Look-ups in named tables: a row name and a column name give one cell, copied from the table.

Vek
|  | Nolok | Nub | Led | Nitunar | Gasugus | Gimov | Gezogo | Sebis | Zot |
|---|---|---|---|---|---|---|---|---|---|
| Fak | 63.2 | 63.2 | 68.1 | 63.4 | 28.7 | 40.1 | 62.3 | 28.5 | 44.6 |
| Sudatik | 26.6 | 26.8 | 11.3 | 26.3 | 82.1 | 64.7 | 27.8 | 82.3 | 56.8 |
| Tam | 45.8 | 45.9 | 51.2 | 45.7 | 44.0 | 52.7 | 45.8 | 44.0 | 50.7 |
| Baz | 59.1 | 59.1 | 57.6 | 59.3 | 38.7 | 42.5 | 58.5 | 38.6 | 45.9 |
| Pelefas | 50.0 | 50.0 | 66.6 | 50.0 | 29.2 | 50.7 | 49.7 | 29.0 | 49.6 |
| Rezi | 39.4 | 39.4 | 55.2 | 39.2 | 39.8 | 58.2 | 39.7 | 39.6 | 53.3 |
| Vokavez | 72.1 | 72.1 | 44.2 | 72.5 | 52.8 | 30.8 | 71.0 | 52.9 | 40.5 |
| Tedu | 31.7 | 31.8 | 24.7 | 31.4 | 69.1 | 61.9 | 32.5 | 69.2 | 55.3 |
| Pil | 26.5 | 26.5 | 78.7 | 26.0 | 16.0 | 70.6 | 27.2 | 15.5 | 59.0 |

Rezi, Nitunar: 39.2
Tam, Gasugus: 44.0
Vokavez, Gasugus: 52.8
Fak, Gimov: 40.1
Vokavez, Sebis: 52.9
Tam, Nitunar: 45.7
Fak, Sebis: 28.5
Rezi, Gimov: 58.2
Pelefas, Gezogo: 49.7
Pil, Nolok: 26.5
Tedu, Sebis: 69.2
Tedu, Zot: 55.3
Pil, Sebis: 15.5
Baz, Gasugus: 38.7
Tam, Zot: 50.7
Sudatik, Zot: 56.8
Pelefas, Gimov: 50.7
Baz, Sebis: 38.6
Baz, Nitunar: 59.3
Fak, Gezogo: 62.3

Kul:
         Popot  Nagabar  Pimagom  Dekari  Kolat  Gilagiz  Guril
Lif        147      116       90      75    168       72    164
Pek        103      143      155     172     64      182     70
Denemok     46       59      195     180    162       93    154
Madi       135      117      107     102    146       99    140

What is the Pimagom of Madi in Kul?
107
What is the Nagabar of Pek in Kul?
143
What is the Popot of Pek in Kul?
103
What is the Popot of Madi in Kul?
135
What is the Pimagom of Denemok in Kul?
195
What is the Pimagom of Pek in Kul?
155
What is the Kolat of Lif in Kul?
168
What is the Nagabar of Denemok in Kul?
59
What is the Gilagiz of Lif in Kul?
72
What is the Kolat of Denemok in Kul?
162
What is the Guril of Pek in Kul?
70
What is the Gilagiz of Madi in Kul?
99
What is the Kolat of Madi in Kul?
146
What is the Nagabar of Lif in Kul?
116

Table Puzu
,Siv,Rudaf,Vopud,Vepugil,Nev,Zusir
Zikul,290,764,460,411,218,266
Vek,426,998,-393,413,82,203
Pozi,526,262,-641,285,313,340
Kap,364,649,19,381,189,266
Pivokek,610,181,-563,212,768,475

Nev of Pozi: 313
Vopud of Vek: -393
Zusir of Zikul: 266
Nev of Kap: 189
Rudaf of Kap: 649
Rudaf of Zikul: 764
Siv of Vek: 426
Siv of Pivokek: 610
Zusir of Kap: 266
Vepugil of Pozi: 285
Vopud of Zikul: 460
Zusir of Pozi: 340
Nev of Pivokek: 768
Vepugil of Kap: 381
Siv of Zikul: 290
Vopud of Kap: 19
Zusir of Pivokek: 475

Poki:
|  | Fer | Dedodo | Sipefif | Mil | Tubesom | Sarisu | Defuf | Balufez | Ribo | Bim |
|---|---|---|---|---|---|---|---|---|---|---|
| Giz | 61.9 | 36.1 | 5.1 | 46.9 | 18.1 | 67.6 | 38.7 | 45.9 | 53.5 | 56.1 |
| Komazuk | 43.4 | 36.8 | 44.7 | 77.9 | 68.2 | 20.1 | 20.7 | 40.4 | 26.6 | 38.7 |
| Zim | 39.8 | 17.6 | 21.5 | 18.6 | 23.0 | 63.3 | 42.6 | 5.9 | 43.9 | 80.2 |
| Zes | 64.0 | 34.0 | 30.8 | 81.4 | 23.7 | 81.3 | 21.4 | 4.5 | 60.4 | 40.4 |
| Zorem | 70.3 | 46.4 | 42.4 | 43.0 | 51.2 | 77.4 | 19.8 | 57.4 | 39.2 | 26.3 |

Zes, Dedodo => 34.0
Zorem, Sarisu => 77.4
Giz, Dedodo => 36.1
Komazuk, Dedodo => 36.8
Komazuk, Defuf => 20.7
Zorem, Balufez => 57.4
Giz, Mil => 46.9
Zorem, Fer => 70.3
Zes, Bim => 40.4
Zim, Bim => 80.2
Zorem, Tubesom => 51.2
Giz, Ribo => 53.5
Row with the largest Balufez: Zorem

Table Fafenob
|  | Pog | Bepe | Rudoz | Neruzav | Duv | Bag | Monuda |
|---|---|---|---|---|---|---|---|
| Radi | -4167 | -6795 | 3832 | 1259 | 6604 | -6145 | 5098 |
| Tafo | -3841 | -7506 | 3269 | 216 | 8073 | -7683 | 6367 |
| Dekeni | 4160 | 6995 | -3108 | -513 | -6363 | 6650 | -4840 |
| Digipu | -3419 | -7523 | 2796 | -334 | 8188 | -7966 | 6345 |
| Dimit | 3760 | 7491 | -2433 | 542 | -7633 | 7972 | -6024 |
| Fik | -3157 | -7109 | 2487 | -531 | 8113 | -7803 | 6496 |

Digipu, Pog => -3419
Fik, Neruzav => -531
Tafo, Pog => -3841
Digipu, Bag => -7966
Dimit, Pog => 3760
Dimit, Neruzav => 542
Dekeni, Neruzav => -513
Radi, Pog => -4167
Fik, Bepe => -7109
Fik, Duv => 8113

Zogasok
        Tos  Gif  Golire  Nazori  Dapulu  Natiz  Buf  Kasusos
Balaki  140  165     142     105     125    120   58      101
Mos     107  144     129     170     118    140  177      105
Gon     120  204     155     125     133    150   94      115

Gon, Golire: 155
Balaki, Tos: 140
Gon, Tos: 120
Balaki, Dapulu: 125
Mos, Kasusos: 105
Mos, Gif: 144
Mos, Tos: 107
Balaki, Nazori: 105
Mos, Nazori: 170
Gon, Dapulu: 133
Balaki, Buf: 58
Balaki, Gif: 165
Gon, Natiz: 150
Gon, Gif: 204
Balaki, Golire: 142
Mos, Natiz: 140
Gon, Kasusos: 115
Mos, Golire: 129
Mos, Buf: 177
Gon, Nazori: 125

Table Nelun
|  | Saz | Mekoge | Rus | Dif |
|---|---|---|---|---|
| Vetudub | 175 | 119 | 233 | 120 |
| Kosoti | 173 | 217 | 102 | 216 |
| Pabaso | 44 | 189 | 182 | 160 |
| Nol | 175 | 119 | 235 | 120 |
| Gosat | 174 | 217 | 101 | 218 |
| Givid | 244 | 137 | 151 | 171 |
| Kufunif | 174 | 219 | 100 | 215 |
| Bak | 175 | 120 | 235 | 121 |
| Fotobug | 245 | 138 | 150 | 172 |
| Sibazif | 244 | 139 | 151 | 172 |
| Naf | 174 | 120 | 235 | 118 |
| Metetid | 175 | 118 | 233 | 119 |
| Bif | 246 | 138 | 151 | 170 |
| Vum | 173 | 217 | 100 | 217 |

What is the Saz of Givid in Nelun?
244
What is the Saz of Metetid in Nelun?
175
What is the Dif of Pabaso in Nelun?
160
What is the Mekoge of Fotobug in Nelun?
138
What is the Dif of Gosat in Nelun?
218
What is the Mekoge of Vum in Nelun?
217
What is the Mekoge of Bif in Nelun?
138
What is the Rus of Bak in Nelun?
235
What is the Saz of Sibazif in Nelun?
244
What is the Rus of Vum in Nelun?
100
What is the Dif of Vetudub in Nelun?
120
What is the Dif of Kufunif in Nelun?
215
What is the Mekoge of Pabaso in Nelun?
189
What is the Rus of Gosat in Nelun?
101
What is the Rus of Metetid in Nelun?
233

Lat =
         Gima  Bon  Menud
Voku      650  334    368
Zeliban   827  272    343
Tuve      990  226    334
Simo      119  240    378
Tez       415  250    367
Lali      627  430    416

What is the Bon of Tez in Lat? 250
What is the Bon of Voku in Lat? 334
What is the Bon of Simo in Lat? 240
What is the Bon of Tuve in Lat? 226
What is the Gima of Simo in Lat? 119
What is the Gima of Tuve in Lat? 990
What is the Gima of Lali in Lat? 627
What is the Menud of Zeliban in Lat? 343
What is the Menud of Tuve in Lat? 334
What is the Menud of Lali in Lat? 416
What is the Bon of Lali in Lat? 430
What is the Gima of Tez in Lat? 415
What is the Gima of Zeliban in Lat? 827
What is the Menud of Simo in Lat? 378
What is the Gima of Voku in Lat? 650
What is the Bon of Zeliban in Lat? 272
What is the Menud of Tez in Lat? 367

Table Figil
|  | Sesego | Rulun | Rap | Gis | Papuse | Kas | Sumot | Resepor | Mon | Vuv |
|---|---|---|---|---|---|---|---|---|---|---|
| Sebo | 0.52 | 0.49 | 0.56 | 0.60 | 0.44 | 0.39 | 0.86 | 0.53 | 0.66 | 0.49 |
| Tetugan | 0.73 | 0.67 | 0.49 | 0.58 | 0.29 | 0.42 | 0.46 | 0.76 | 0.51 | 0.22 |
| Notabib | 0.78 | 0.49 | 0.56 | 0.63 | 0.48 | 0.57 | 0.63 | 0.50 | 0.56 | 0.67 |
| Sosavid | 0.56 | 0.49 | 0.50 | 0.58 | 0.42 | 0.59 | 0.43 | 0.72 | 0.61 | 0.70 |
| Kinaviz | 0.66 | 0.66 | 0.46 | 0.61 | 0.43 | 0.47 | 0.60 | 0.48 | 0.55 | 0.66 |
| Ladasa | 0.84 | 0.56 | 0.56 | 0.55 | 0.60 | 0.56 | 0.86 | 0.55 | 0.46 | 0.60 |
| Nafis | 0.64 | 0.50 | 0.40 | 0.53 | 0.47 | 0.45 | 0.47 | 0.51 | 0.46 | 0.76 |
| Mogalop | 0.58 | 0.59 | 0.48 | 0.65 | 0.64 | 0.51 | 0.63 | 0.57 | 0.69 | 0.74 |

What is the Sesego of Sosavid in Figil? 0.56
What is the Sumot of Notabib in Figil? 0.63
What is the Gis of Nafis in Figil? 0.53
What is the Resepor of Sebo in Figil? 0.53
What is the Gis of Mogalop in Figil? 0.65
What is the Rap of Notabib in Figil? 0.56
What is the Sesego of Kinaviz in Figil? 0.66
What is the Papuse of Kinaviz in Figil? 0.43
What is the Kas of Notabib in Figil? 0.57
What is the Mon of Notabib in Figil? 0.56
What is the Rap of Mogalop in Figil? 0.48
What is the Rulun of Kinaviz in Figil? 0.66
What is the Resepor of Notabib in Figil? 0.50
What is the Rap of Nafis in Figil? 0.40
What is the Sumot of Nafis in Figil? 0.47
What is the Sumot of Mogalop in Figil? 0.63

